In the rows, 128 means zero.
[140 161 122 119 114 146 130 157 100 142 112 128 122 114 122  87 109 105
  92  97 126 104 137 123 111 144 113 116 127 125 148 137 130 101 100 106
 125 148 123 142 118 135 139 104 107 152 137 102 115 115 109 144 142]	P
[124 152 170 120  63 137 145 116 110  60 112 132 110 145 124  84 145 155
 142 121  56  90 140 110 102 128 117 134 139 125 124 123  63 161  79 125
  84 117 137 174 123 132  78  88 150 116 130 120 111 161 106 161 130]	G
[ 81 145 187  69 122  88  96  93 165  26 140  78 135 126 142 223 201 233
 185 158 101 126 151  90 215  34 181 110 188 122 140 170 144 247 168 197
  83  70 113 171 152 176  94 146 116  99  95 111 139 178 154  85 190]	E
[124 161 164 145  51 135 160  97 139  55 135 145 128 118 104 106 129 146
 136 153  38  88 110 109  36 142 135 128 132 104 102 114  82 160  72 123
  83 143 129 147 132 136  87  66 167 122 115 124 104 198 127 156  99]	C
[139 114 131 108 158 139 131 123 130 160 127 113 138 107 122 139 135 140
 111  79 160 114 166 143 153 131 131 112 141 126 150 134 166  96 122 112
 126 155 126 154 167 144 124 129  93 138 122  96 129 129 138 138 177]	P
[122 127 118  72 154  93 101 135 128 126 132  96 143  80 153 194 147 152
 113 123 165 162 152 106 191 110 127 113 153  90 132 149 184 165 194 162
 152  80 117 127 147 157 170 148  71 114 130 120 155 109 153 115 136]	E
[137 158 121 105 125 120 117 173 123 152 114 126 100 121 144 134 165 120
 117 125 135 141 128 120 146 110 116 112 128 164 118 196 142 160 154 142
 120 124 121 121 110 128 137 169 110 121 148 130 117 105 110  96 148]	H
[120  93 180  87 134  99 115  80 135  92 159  80 131 132 151 196 179 184
 194 132 161 154 147 162 159  52 190 110 162 128 116 116 153 200 137 179
 138 107 119 166 183 143  80 134 105 121 101  92 137 160 185  89 177]	F
[139 113 159 123 104 127 134 108 115 117 150 112 130 129 144 143 134 114
 130 118 126 142 140 152  87 115 127 129 132 140 126 126 120 137 136 129
 121 126 131 149 146 114 111 111 126 117 124 114 120 102 150 114 130]	G
[137 137 152 122 138 128 138 107 122 145 126 122 133 144 125 156 136 124
 119 129 132 109 132 106  89 137 102 110 138 129 147 101 152 111 139 139
 135 129 140 138 122 140 152 141 141 132 142 107 113  78 151 150 117]	P
[108 143 203 113 107 112 133  48 153  68 137 100 131 153 115 179 168 203
 192 151  80  90 141 114 109  85 152 135 151 149 130  87 109 159 134 167
  95 117 150 151 150 149  87 128 183 127 102  98 115 139 166 148 128]	P
[146 150  89 174  76 183 145 149 134 108  96 165 133 112 137  45  83  86
  78 152  74  87 115 116  34 197  51 142  71 111 124 129  90 103  96  73
 145 144 139 103 110 116 138  95 156 125 183 144 105  79  81 171  94]	A
[154 128 103 155 108 167 130 137 110 139 136 138 138 132 146  92 103  82
  97 129 126 131 123 164  61 131 112 124  83 125 127 131 122 100 112  71
 151 150 134 112 118 116 109 111 131 120 148 110  94  74 132 116 113]	A
[136 152 132  60 147 108 101 163 110 181 120 111 126 128 131 167 149 126
  88 112 170 142 115 130 154 108 117 117 131 157 111 172 191 152 164 160
 127 110 102 124 100 145 183 157  74 135 138 119 118  61 137  91 155]	P
[126 121 110 100 140 152 142 131 127 144 121 121 123  82 122 149 125 124
 136  99 150 120 180 129 165 143 148  94 146 119 167 156 172 135 132 163
 122 157 127 158 161 130 123 126  94 132 142 106 137 147 135 127 190]	H
[140 121 159 104 127 127 129 119 128 106 140 112 122 135 150 145 143 127
 143 116 138 143 141 152 106  99 132 125 139 151 126 144 125 150 141 143
 121 122 132 145 150 114 122 124 121 106 120 124 124 114 148 112 131]	G
[153 122 105 109 137 143 130 178 113 181 117 128 119 107 152 121 110  75
  62 105 165 153 140 119 120 174  79 126 117 127 133 140 146 105 164 132
 152 119 127 119 119 123 174 125  79 107 164 145 140  34 112 132 110]	G
[156 140  93  79 159 113 106 181 102 209 134 116 126  90 153 150 125  85
  61  88 203 165 129 131 156 133  92 107 133 124 127 153 191  78 198 114
 170 123 117 116 127 144 182 129  47 113 146 128 148  25 145 107 127]	P
[117 141 153  66 127 111 117 121 117  97 133  98 125 113 138 141 160 162
 135 100 137 112 161 119 169  87 134 108 177 119 137 149 137 150 136 154
 114 122 114 166 152 154 118 122  91 128 121  94 133 128 134 134 174]	P
[126 153 151 150  40 137 161 107 149  55 104 131 134 118 108 104 130 136
 141 145  36  89 134  95  78 134 108 143 114 109 111 145  72 156  97 123
  92 107 132 120 124 132 105  93 174 116 146 128 135 163 102 164  98]	C
[117 155 127 101  97 124 124 146 117  75 118 118 131 120 145 122 154 157
 145 121 110 115 127 108 168  91 112 118 156 126 136 165 105 138 124 118
 106 107 125 133 126 121 122 121 130 128 119 130 127 155 105 131 162]	E
[160 134  67 126 140 160 120 181 118 179 121 135 131  93 151 108  96  74
  57 115 164 142 121 121 107 167  57 124  90 115 140 155 164  81 170  90
 174 128 129  99 116 120 187 133  86 114 175 138 133  36 102 126 122]	A
[118 129 164 143  78 152 132  90 152  46 147 120 130 140 135 129 142 158
 166 165  70  89 131 141  71  87 147 125 117 125 127 116  97 172 113 122
 105 133 132 136 149 130  60 104 172 104 126 109  98 133 145 122 135]	A
[137 161 127 103 138 125 122 163 126 155 105 134 127 132 129 126 137 111
  82 123 147 126 127 112 120 134 107 126 116 164 118 178 164 152 148 149
 123 122 103 117 105 145 169 150  98 126 154 118 115  69 113 106 143]	P
[159 139 142 154  90 136 146 116 115 140 128 124 148 128 123 111 123  83
 125 122 118 133 117 152  66 129 122 130  99 154 121 146 114 106 104 100
 124 136 138 113 115 101 127 117 148 138 140 107 116 122 143 125 114]	C
[137 149 103 141 101 149 134 147 143 120 117 147 135  93 140 103 125 105
 101 130 111 118 122  99  95 159  74 130 110 110 118 140 117 114 130 106
 138 128 135  93 126 111 141 118 128 125 158 143 130  94 109 136 103]	E
[144 140 128 118 139 128 138 138  95 149 142 145 122 123 138 131 101 102
  80 109 140 145 119 118  80 159  93 118 128 127 120 115 138 119 123 113
 130 136 128 156 134 130 154  96  95 115 135 134 117  84 135 131 104]	G
[114 158 154 133 104 110 129 108 131  75 131 142 136 119 129 140 129 180
 147 135  85 112 118 115 103 131 135 117 152 119 111 112 111 149 106 120
 105 133 133 139 147 144 107  96 144 125  83 126 113 189 139 142 106]	E
[112 151 182 128  78 119 134  63 148  41 133 147 125 138 126 130 125 207
 168 159  57 100 142  93 104 121 156 118 157 106 104 105 102 203  76 158
  75 131 131 169 174 163  62  80 155 101  94 110  99 179 146 141 115]	T
[120 131 143  94 106 123 124 133 136 103 127 107 112 114 149 157 154 156
 138 114 130 137 140 125 147 122 135 119 142 101 113 134 116 147 135 141
 144 104 126 134 160 148 118 102 104 104 125 136 146 150 124 122 142]	F
[110 155 152 130  72 127 138  86 132  83 148 145 105 107 120 135 124 174
 154 139  53  98 130 108  80 144 150 111 140 131 108  89  97 169  98 153
  91 165 131 166 155 144  74  79 148 117  96 119 103 189 130 143 115]	H
[126 117 103 112 161 157 129 144 134 129 130 109 133 105 135 132 137 143
 135 101 173 117 166 150 161 119 120 108 136 118 170 163 164 107 140 102
 135 152 121 143 183 125 126 116  92 122 120 117 124 126 129 127 192]	A
[147 104 168  92 136 113 114 116 106 155 150 109 126 136 151 168 139 111
 129 110 161 166 139 166 111 104 144 122 132 154 116 121 143 145 145 141
 132 116 135 154 145 119 131 137 105 124 116 105 123  90 169  97 141]	G
[107 127 145  76 136 105 114 105 150  75 135  96 136  95 143 194 169 197
 145 145 121 136 160  90 177  94 143 125 164  85 127 147 148 186 173 178
 125  82 127 138 166 155 127 141 107 113 116 121 151 163 146 117 138]	E
[142 138 125  94 113 129 138 176 107 138 116 101 131 116 144 112 157 109
 130 104 148 132 133 133 171 102 111 108 171 127 144 179 122 104 126 109
 131 123 117 141 115 126 132 133 103 125 135 114 133 139 108 135 160]	C
[144 149 118 152 114 132 134 121 120 140 140 168 133 115 130 105  84 127
 109 126 116 131 115 124  85 183 118 128 126 128 112 110 126 105  99 107
 123 158 136 130 133 135 121  91 123 122 115 130 102 113 135 135 110]	T
[137 137 132  77 112 120 129 147 137 134 135  87 128  89 155 166 151 113
 110 113 147 153 142 113 158 103 123 107 161  96 127 164 145 134 163 139
 144  97 114 127 156 149 150 116  87 102 124 130 153 116 126 118 123]	C
[149 157 120 112 125 122 125 187 112 178 114 116 132 126 118 122 146  85
  89 123 147 149 105 116 132 120 101 119 114 149 126 200 156 137 135 119
 134 116 105 117  95 128 172 150 103 129 157 127 123  95 117  93 131]	C
[132 158 160 178  61 153 143  89 171  57 104 159 121 153 111  72 136 160
 158 180  44  87 120  92  79 125 119 150 108 142 108 133  80 204  60 130
  77 132 138 129 124 132  57 112 196 124 146 131  97 137 113 135 106]	T
[103 106 184  81 130 106 125  65 149  79 153  74 101 133 136 226 191 191
 210 164 103 126 180 108 162  71 180 101 182 103 146 108 135 202 157 193
 114 107 148 175 171 154  77 154 160 115 113 102 134 169 169 133 142]	H
[159 154 131 178  85 156 146 157 120 135  88 161 131 154 108  68 126 110
  99 153 104 110  95 112  71 165  90 137  68 142 120 148 109 169  78 119
 119 136 133 120  83 114 132 119 161 143 172 139 106 103  85 123 106]	F
[102 123 150  62 159  87 103 114 141  97 159  97 130 110 141 214 173 207
 168 123 158 149 137 129 192  67 164  96 199 110 118 138 168 166 167 159
 121 113 116 149 178 155 119 132  95 112  69 120 135 176 170  98 153]	E
[111 112 209  85 129  95 117  57 134  78 172  60 123 151 143 218 207 218
 197 140 147 149 144 137 172  47 199 121 170 119 129 126 134 206 148 179
 113 101 127 168 179 158  76 133 124 111  79  94 134 174 174  87 150]	F
[159 142 101 165 113 177 164 158 127 163 101 151 141 128 113  68 119  88
 106  93 123 103 124 155  95 173  85 112 100 140 145 170 108  56  66  66
 124 182 140 119 121  98 124 107 145 140 149 132 117 155  99 155 139]	C
[150 124  99  98 133 126 111 149 131 165 128 118 117  90 159 136 119 112
 102 124 171 155 146 115 159 140 110 108 153  98 128 143 172 134 158 137
 155 110 112 125 150 147 153 129  76 101 140 128 135  65 140 115 124]	T
[132 154 143 107  77 141 145 148  97  89 115 129 109 136 130  90 135 124
 114 105  94 106 131 106 118 117 104 124 137 127 139 135  85 146  96 116
 102 112 130 161 111 128 108 103 126 124 146 127 119 128  98 145 132]	G
[132 149 124 149  65 156 137 112 153  91 118 147 123 104 139  92 114 124
 120 150  80  97 136  98  87 163 104 130 121  92 111 116 100 151 104 127
 117 123 134 124 141 129 107  87 152 109 146 145 119 107 113 150 103]	T
[133 115 116 144 159 148 140 105 121 145 130 127 144 142 121 157 104 127
 121 151 141 129 122 111  94 153  91 133 104 128 169 104 156 113 144 125
 162 138 142 134 114 134 160 159 140 125 166  98 118  73 152 145 121]	A
[146 122 109 166 119 186 161 149 128 134  98 160 130 127 108  74  92  98
  97  99 111 100 148 135  93 176  84 131  97 135 152 141  98  86  76  92
 106 166 149 142 134  99 113  89 139 136 158 136 121 106  94 150 150]	G
[129 141 125 107 108 143 125 145 128  85 125 124 129 120 142  97 141 147
 137 137 106 101 136 122 141 107 122 115 144 117 147 121 118 151 107 119
 125 130 131 154 131 146  84 125 120 121 141 105 108 129 109 145 164]	A
[112 140 141  83 102 122 127 119 121  86 126 105  97 109 140 135 160 158
 161 126 111 116 145 111 162  92 144 110 182 128 140 137 113 160 123 156
 106 124 126 161 140 139  97 140 114 126 124 101 118 164 118 141 168]	H
[131 120 140 153 117 140 156 100 127 128 121 138 119 131 124 148 132 111
 150 143 110 113 143 101  77 169  99 114 121 129 153 100 135 134 133 157
 131 150 153 134 111 115 133 158 157 133 171 103 116 102 142 173 123]	H
[116 138 124 173 106 163 144 124 145  92 101 150 147 113 101  96 125 160
 148 108  91  92 147 114 123 146 113 134 116 123 149 146  98 102  88  91
  97 155 140 135 157 107  99  86 159 140 110 130 123 187 112 145 163]	E
[157 155  84  96 140 130 103 210 103 241 101 137 119 129 162 121 122  59
  72  99 226 176 114 144 167 159  77  90 134 154 136 203 187 104 154 115
 162 135 111 102  92 122 203 155  52 122 158 133 123  13 128  83 145]	T
[103 128 147  89  87 129 128  96 155  74 126 110  99  91 132 171 157 173
 159 150  71 109 168  95 137 119 149 126 160  90 124 118 109 192 143 191
 108 105 133 147 153 153  89 123 131 115 131 116 135 166 131 142 140]	H
[111 110 151  94 160 122 118 101 136 110 148  87 132 144 152 197 158 168
 172 151 155 141 161 129 163  95 139 111 149 119 158 118 154 150 179 142
 154 119 142 150 155 154 117 148 123 106 125 105 127  97 169 130 138]	A
[150 125 143 133 106 141 136 124 114 126 143 128 125 131 145 110 118  86
 110 120 129 141 128 154  68 138 117 138 107 154 117 131 111 125 121 119
 127 135 130 139 133 110 123 116 126 121 133 120 109  97 136 113 123]	G
[123 106 138  97 172 123 134  82 139 127 155  96 108 114 145 209 152 151
 170 140 152 157 164 112 151 105 149 111 170 120 161 114 166 140 184 181
 147 129 148 151 152 143 123 169 128 123 132  92 136 137 171 131 151]	H
[125 145 160 164  82 160 152  96 143  62 117 136 130 165 120 114 129 144
 148 169  56  76 137 106  60 147 111 130  93 118 154 104  86 153  96 114
 103 138 155 135 122 139  94 112 196 111 144 116  98 131 124 174  98]	A
[121 136 148  91 124  98 111 103 131 127 151 111 119 114 148 175 136 194
 153 132 147 150 129 129 158 111 152 105 180 120 129 118 163 160 147 135
 127 132 117 160 168 163 122 112 103 106  82 114 112 150 170 114 124]	T
[140 123 164 100  99 118 121  84 128 104 145 114 122 125 146 162 135 150
 148 142 147 143 128 134 112  90 161 111 139 122 118 125 162 182 132 151
 118 114 125 147 151 138 114 136 115 113 121  88 109 132 183  99 138]	T
[171 117 112 105 138 123 131 159 107 196 151 112 147 107 146 148 132  68
  86 103 190 175 109 154 117 123 109 107 133 146 126 169 169  88 161 113
 155 139 119 111 107 112 166 146  87 118 149 110 131  68 140  95 135]	C
[115 130 143  98  90 129 134 103 148  95 119 114 111  90 135 157 150 151
 136 146  95 108 146  90 128 131 135 125 142 113 126 117 136 189 146 189
 111 109 127 140 146 142 120 148 113 114 149 120 141 137 130 145 130]	H
[106 136 152  67 122 101 101 139 143 126 127  87  96 116 147 190 189 171
 162 129 130 151 152 119 193  64 159 114 168 161 122 182 148 209 173 178
 114 103 103 149 139 155 118 167 100 108 115 116 123 131 136  82 174]	H
[123 132 143  46 139  95 106 118 145 108 153  83 128  88 165 198 163 160
 127 121 151 135 162 115 178  84 145 104 180 111 127 135 179 168 201 179
 141  87 104 141 163 179 133 136  68  99 121 117 147  92 158 111 142]	P
[134 135 171 155 107 124 144  57 143  82 132 129 127 157 134 145 138 158
 167 181 103 111 149  89  94 140 125 115 138 118 146  93 129 181 119 155
 106 126 153 148 135 146  99 130 179 112 142 100 103 116 161 163  97]	T
[112 136 124  60 143 101 106 160 109 106 131  98 132  96 151 156 169 155
 141 104 162 150 153 120 211  72 134 103 194 101 142 171 146 136 162 136
 133 103 116 142 147 140 130 134  81 118 115 104 135 135 142 113 180]	E
[137 129 116 126 152 145 138 135 103 161 133 118 135 147 144 165 122 115
 115 144 151 133 130 118 111 142  87 112 100 121 179 118 163 103 159  97
 159 132 144 130 117 129 167 153 133 116 164 110 109  52 148 137 118]	A
[121 139 122 123  86 162 133 118 145  73 122 124 133 102 134 121 115 143
 115 150  76  97 150 102  98 140 113 138 106  88 139 127 107 159 131 132
 131 111 130 132 142 144 119  99 139 109 149 130 127 121 109 141 118]	A
[139 146 162 193  74 163 179  80 132  58 108 183 138 164 100  79 100 103
 127 163  30  79 121  99   4 197  80 147  80 111 137  80  63 151  62 125
  91 148 176 150  91 111 103  95 217 126 180 129 107 105 113 198  74]	G
[146 132  96 144 133 169 120 151 145 136 107 126 127 101 154 105  94  93
  88 124 136 126 131 118  98 150  88 128 103 111 135 127 141 112 136 103
 169 120 126 112 143 139 147 110 100 114 147 138 128  91 115 145 118]	A
[130 120 181 101  92 112 138  92 141  88 159  90 133 126 130 166 180 153
 171 137 109 136 130 144 111  73 165 126 147 134 111 146 125 156 133 144
 109 125 127 140 154 124  83 129 141 113 114  99 126 172 162 110 148]	C
[125 120 152 127 144 112 130 113 122 108 130 122 139 148 138 171 154 151
 157 149 131 143 143 105 127 113 120 118 139 126 141 121 140 143 149 135
 134 117 150 131 127 128 126 151 154 134 130 109 123 137 161 141 130]	E
[114 138 149  91  81 126 128 122 123  70 118 110  98 106 138 126 157 157
 152 128  95 113 154 107 142  92 150 117 165 125 138 145 100 172 119 139
 105 116 123 162 147 144  94 128 129 126 126 105 111 196 114 140 170]	H
[114 137 153  62  92 113 115 123 128  71 130  89 110 122 150 153 164 189
 172 129 118 125 170 104 203  77 162 106 196 108 156 160 132 185 133 156
 101  97 114 167 154 159  96 115 112 110 110 111 123 176 134 121 178]	T
[103 100 136  73 191 109 103 140 142 128 135  90 137 104 140 197 178 191
 168  89 192 158 178 145 241  70 167 105 182 112 148 168 171 135 166 139
 133 125 126 159 194 143 114 143  79 128  75 109 154 188 167 102 212]	E
[131 102 149 102 117 125 127  86 130 125 144 112 117 122 152 163 153 134
 154 133 139 141 144 149 126 101 154 119 151 153 118 130 136 144 147 151
 121 128 127 140 152 133 100 166 121 121 119  94 110 143 166 113 158]	H
[169 121 131 143 121 141 137 132 118 169 138 119 146 126 141 122 127  72
 111 115 161 153 112 164  90 125 123 116 114 152 124 158 139  94 125 104
 145 143 129 116 115 105 136 136 123 131 136 105 122 108 140 108 131]	C
[157 131  94 146 147 142 154 127  99 193 129 154 120 121 126 143 106  81
 105 133 155 144 113 104  78 178  72 114 116 144 155 108 160  69 153 128
 150 157 159 115  94 104 166 164 132 137 181 106 109  47 144 146 115]	H
[123 145 157 121  96 125 143 102 162  69 121 101 132 105 116 143 149 154
 143 150  75 104 144  94 111 125 144 137 136 102 118 132 111 177 120 161
 112  99 131 135 147 148 117 114 149 117 127 128 144 186 117 157 107]	C
[166 155  96 172 114 164 153 151  91 175 114 205 144 115 105  51  61  67
  53 111 101  89  91 128  16 224  66 134  68 131 114  87 119  57  75  86
 132 177 128 105  95 102 156  86 132 137 167 132  97  67 117 168  86]	P
[150 132 111 158 104 168 145 125 125 153 109 163 138 124 109  80 101 109
 115 110 125  99 153 121 120 172  97 107 125 128 152 135 125  90  76  91
 104 165 143 135 143 114 101  93 148 130 153 114 111 115 123 145 154]	T
[127 135 120  88 110 144 117 134 141 105 129 103 131  94 157 143 135 143
 119 144 121 127 164 122 140 122 116 120 139  94 136 153 128 147 172 139
 151 110 130 121 155 147 123 106 117  98 141 127 137 100 119 124 118]	A
[114 117 184 131 143 104 147  72 131  75 135 110 130 155 120 196 163 183
 192 146 124 123 152 105 130 105 147 117 143  98 148  96 132 171 130 168
 127 100 154 158 160 152 109 142 158 121 126  97 132 144 166 145 138]	F
[140 156 144 160  50 157 145 103 135  57 101 149 118 140 128  57 120 153
 145 155  58  87 142  98  95 145 123 129 131 113 144 130  78 167  62 118
  90 131 134 154 125 136  78  90 181 134 129 114  87 183  94 163 134]	T
[134 102 163  75 164 112 115 110 123 120 155  88 120 129 151 182 151 135
 142 113 179 163 146 146 154  73 153 119 153 140 136 138 166 167 164 165
 124 105 122 156 165 130 133 147  81 110 117 107 132  91 173  98 153]	G
[144 128 126 174  79 165 134 115 139 101 129 152 144 146 136  69 110  97
 129 141  81 101 113 162  49 147 108 137  75 148 116 114  96 118  86  70
 131 155 137 112 117 116  90 119 167 126 145 120  90 111 116 145 117]	A
[113 137 131  75 105 137 119 140 121  70 126  91 125 118 150 132 147 179
 147 134 121 108 147 123 182  76 138 105 171 111 162 157 135 165 140 141
 120 111 110 161 136 162 101 120  99 114 120 103 109 132 116 127 177]	A
[116 111 173  60 151  84 100 146 125 133 134  84 118 142 133 214 193 199
 149 140 168 168 136 127 204  64 170 118 159 126 122 164 170 223 166 187
 126  87 108 155 138 165 131 156  91 120 110 115 131 124 151  72 169]	F
[131 119 188 111 104 113 118  53 146  74 156 105 130 133 137 161 156 170
 172 163 120 127 148 127 112  98 180 117 146 112 120 113 144 207 120 171
 103 116 133 157 174 146  83 126 141 114 107  99 110 148 185 116 126]	T
[146 153 117 129 108 129 112 168 132 165 102 141 121 140 142  96 132 108
 110 128 147 143 115 120 144 130  89 117 127 165 115 190 148 145 124 105
 122 129 113 112 106 128 141 142 111 115 157 135 106  49 117  99 136]	T
